Below is a small trained network, with its code and all its weights. Each question gives an input and a class and asks what happens when units are switched off, that is, made to give their printed mean instead of their output.

import numpy as np


def w(rows, s, z=0):
    codes = np.array(rows[::2]) - 128.0
    scale = np.full(codes.shape[1], s)
    scale[-1] = z or s
    return codes * scale


def f(y):
    return y / 2 * (1 + np.tanh(0.7978845608 * (y + 0.044715 * y**3)))


def log_softmax(a):
    a = a - a.max(-1, keepdims=True)
    return a - np.log(np.exp(a).sum(-1, keepdims=True))


def net(x, mask):
    res = np.array(x, float).reshape(1, 8) / 4 @ E
    y = f(res @ A[0][:, :-1].T + A[0][:, -1])
    res = res + np.where(mask, y, B[0][:, -1]) @ B[0][:, :-1]
    return log_softmax(res[-1] @ U[:, :-1].T + U[:, -1])


A, B = {}, {}
E = w([
[145,137,166,196,92,144,255,70],'x0',
[52,60,129,167,159,212,143,179],'x1',
[177,126,196,89,222,121,166,180],'x2',
[190,75,129,219,200,144,68,55],'x3',
[136,10,65,35,145,125,169,70],'x4',
[104,112,229,74,90,191,92,67],'x5',
[192,181,81,105,114,243,134,139],'x6',
[128,129,128,128,128,127,128,128],'x7',
],0.009)
A[0] = w([
[89,103,117,137,153,160,97,165,86],'n1',
[119,150,156,91,87,105,171,164,96],'n2',
[82,148,115,91,123,126,137,164,108],'n3',
[127,162,149,146,117,130,89,160,103],'n4',
[176,101,153,181,138,132,111,98,85],'n5',
[106,150,125,94,95,116,157,146,69],'n6',
[119,109,150,136,124,72,115,129,107],'n7',
[152,137,160,181,104,141,250,70,2],'n8',
[147,130,165,119,173,127,145,150,99],'n9',
[150,157,101,114,130,173,130,117,123],'n10',
[116,147,195,115,105,162,98,103,115],'n11',
[154,65,83,77,129,145,175,83,95],'n12',
[112,100,146,157,131,76,137,138,142],'n13',
[132,153,159,166,111,136,108,162,82],'n14',
[168,112,167,125,164,111,163,167,106],'n15',
[137,118,112,107,159,123,52,158,25],'n16',
[117,131,77,155,81,145,96,103,117],'n17',
[99,109,166,155,124,84,148,109,143],'n18',
[140,127,73,155,137,102,152,159,106],'n19',
[105,142,133,104,111,124,168,148,71],'n20',
[129,107,203,113,90,163,143,91,67],'n21',
[148,136,107,172,127,117,188,140,79],'n22',
[189,135,165,106,187,163,164,165,128],'n23',
[85,100,121,139,141,158,124,168,108],'n24',
[146,110,183,106,164,96,142,161,138],'n25',
[181,154,113,135,120,208,145,124,127],'n26',
[189,149,96,127,120,167,135,143,122],'n27',
[175,152,127,115,102,88,133,102,87],'n28',
[156,153,115,84,129,95,75,127,117],'n29',
[141,166,154,176,111,140,130,141,112],'n30',
[152,143,84,174,132,95,188,158,113],'n31',
[103,119,104,169,70,135,118,106,131],'n32',
[115,112,109,154,144,146,144,155,85],'n33',
[94,107,153,135,141,80,124,125,88],'n34',
[176,140,108,111,113,175,129,151,85],'n35',
[184,162,124,115,121,79,114,95,94],'n36',
[82,94,132,170,147,178,176,146,113],'n37',
[174,156,135,121,109,80,164,93,80],'n38',
[141,124,156,115,147,137,128,127,56],'n39',
[126,168,151,171,133,135,128,141,117],'n40',
[149,114,131,165,165,137,103,92,66],'n41',
[179,108,139,174,158,129,100,96,77],'n42',
[112,139,140,107,86,126,148,160,102],'n43',
[133,140,76,140,155,117,114,169,109],'n44',
],0.015,0.007)
B[0] = w([
[163,131,169,145,103,167,143,150,195],'n1',
[129,133,92,176,153,164,143,90,225],'n2',
[159,98,102,168,143,164,132,102,213],'n3',
[146,62,118,112,139,74,151,142,212],'n4',
[130,125,96,170,163,171,146,95,205],'n5',
[151,117,103,179,163,161,141,75,190],'n6',
[74,135,130,128,127,146,136,153,183],'n7',
[167,80,86,139,94,193,82,253,255],'n8',
[145,136,103,126,92,109,119,102,186],'n9',
[63,143,137,136,130,118,141,150,186],'n10',
[130,134,135,71,171,127,72,110,226],'n11',
[130,59,135,93,161,43,177,148,245],'n12',
[59,151,132,103,126,143,129,144,201],'n13',
[135,68,132,106,154,58,167,126,200],'n14',
[134,148,108,122,80,95,117,96,205],'n15',
[166,113,84,141,124,164,109,177,210],'n16',
[131,142,109,120,78,89,126,109,211],'n17',
[69,146,118,128,126,148,142,155,200],'n18',
[130,133,171,81,170,114,81,65,206],'n19',
[153,144,98,175,167,161,163,101,177],'n20',
[142,142,143,69,177,127,44,94,212],'n21',
[134,122,111,97,139,135,85,146,187],'n22',
[114,146,96,139,57,87,110,97,249],'n23',
[171,151,184,146,115,133,144,133,195],'n24',
[113,147,101,124,82,114,122,113,218],'n25',
[40,162,136,126,134,129,143,143,237],'n26',
[64,147,140,126,133,135,136,140,201],'n27',
[148,141,186,130,117,144,160,115,176],'n28',
[161,115,171,164,117,163,126,195,223],'n29',
[137,66,127,96,148,81,164,145,210],'n30',
[143,154,147,61,174,149,65,93,228],'n31',
[147,174,96,127,60,85,117,91,210],'n32',
[136,147,157,126,127,135,122,114,161],'n33',
[65,152,121,117,132,132,139,157,181],'n34',
[78,134,134,143,136,136,137,133,185],'n35',
[150,151,184,136,106,148,157,128,198],'n36',
[174,151,220,138,90,133,152,118,227],'n37',
[145,140,184,130,109,135,135,151,184],'n38',
[126,132,114,107,117,120,115,117,138],'n39',
[142,74,114,100,141,61,177,131,205],'n40',
[134,135,86,181,159,149,159,96,190],'n41',
[140,146,109,178,161,159,162,88,211],'n42',
[143,135,93,163,170,148,141,104,196],'n43',
[119,137,133,94,147,142,85,131,210],'n44',
],0.012,0.0097)
U = w([
[143,124,81,191,190,156,179,61,111],'0',
[157,97,104,128,114,152,93,209,249],'1',
[136,54,139,90,169,36,210,129,92],'2',
[127,142,165,66,187,126,49,78,101],'3',
[162,150,253,149,90,139,183,125,112],'4',
[3,154,137,125,130,127,162,146,92],'5',
[126,151,76,130,25,68,120,66,104],'6',
],0.013,0.011)

Each question gives the input, the list of numbers given to net, and the class t.
The units are the neurons (one row each of A and B). Each row of codes is followed by its name. A weight is (code - 128) times the scale printed after its matrix; where a second scale follows, it is the last column's (A, B and U).
mask holds one flag per neuron, in row order. A switched-off neuron (its flag False) gives its mean, the last column of its row in B, instead of its output. The means were averaged over made-up inputs and are rounded, as every weight is.
A unit's drop is (log p(t) with every unit on - log p(t) with that unit switched off) / (log p(t) with every unit on - log p(t) with every unit switched off).
The circuit of an input: a set's keep is (log p(t) with only the set's units on - log p(t) with every unit switched off) / (log p(t) with every unit on - log p(t) with every unit switched off). Starting from the 12 units with the biggest drops (on a tie, the unit counted first), units are removed one at a time, each time the one whose removal leaves the highest keep (on an exact tie, the one counted first), for as long as the keep stays at least 0.8.
units of the circuit, in order: the units of the circuit, biggest drop first
most important unit: the unit with the biggest drop
top k neurons: the k neurons with the biggest drops, biggest first
drop when u is switched off: that unit's drop, to one decimal
input [6,-7,-1,4,2,-7,3,-2], class 3: most important unit	n31
input [4,-3,-3,4,-5,3,-3,7], class 2: units of the circuit, in order	n30, n40
input [-7,7,8,2,-7,-2,6,1], class 6: top 2 neurons	n23, n8
input [5,0,0,-7,-2,-7,-6,4], class 0: top 2 neurons	n2, n20
input [-5,0,3,-6,-8,3,6,7], class 2: units of the circuit, in order	n4, n14
input [-5,-6,1,0,-6,-2,-1,6], class 2: top 3 neurons	n8, n4, n14
input [3,7,-7,0,6,-6,-1,3], class 4: top 2 neurons	n37, n24
input [6,-6,-3,2,6,-7,8,-7], class 5: units of the circuit, in order	n26, n27
input [6,-8,2,0,1,3,-8,-2], class 4: top 2 neurons	n38, n28
input [-6,8,3,5,-8,6,7,-6], class 2: units of the circuit, in order	n14, n4
input [7,6,-1,-2,-3,7,8,5], class 5: top 2 neurons	n26, n10
input [1,6,8,-7,2,-1,2,-7], class 6: top 2 neurons	n23, n15
input [-5,-7,6,-1,1,-1,6,-7], class 4: top 2 neurons	n29, n36
input [6,7,4,4,5,-4,8,3], class 5: units of the circuit, in order	n26
input [-4,3,1,6,7,-7,-8,-2], class 5: top 2 neurons	n13, n34
input [-2,-6,7,-3,-3,-5,-7,6], class 5: top 2 neurons	n13, n7
input [7,2,-8,5,3,-7,-2,-8], class 6: top 3 neurons	n32, n17, n29
input [-3,6,-8,-7,-4,3,0,-4], class 6: top 2 neurons	n32, n17
input [6,0,-7,4,-7,2,8,8], class 5: top 2 neurons	n26, n27
input [4,5,-1,-6,0,6,6,-4], class 0: top 2 neurons	n20, n43
input [-4,3,-4,-2,7,6,5,2], class 2: units of the circuit, in order	n12
input [4,-7,-4,-1,-7,3,-6,6], class 2: top 3 neurons	n30, n40, n14
input [-4,-6,8,4,2,5,2,4], class 6: drop when n23 is switched off	0.3
input [7,1,2,2,2,0,6,7], class 1: drop when n8 is switched off	2.5
input [4,-4,3,7,2,-5,-6,4], class 0: drop when n5 is switched off	0.5
input [-5,-7,-7,-4,2,1,1,-2], class 4: drop when n28 is switched off	0.2
input [-4,-2,5,8,2,5,7,3], class 0: most important unit	n42
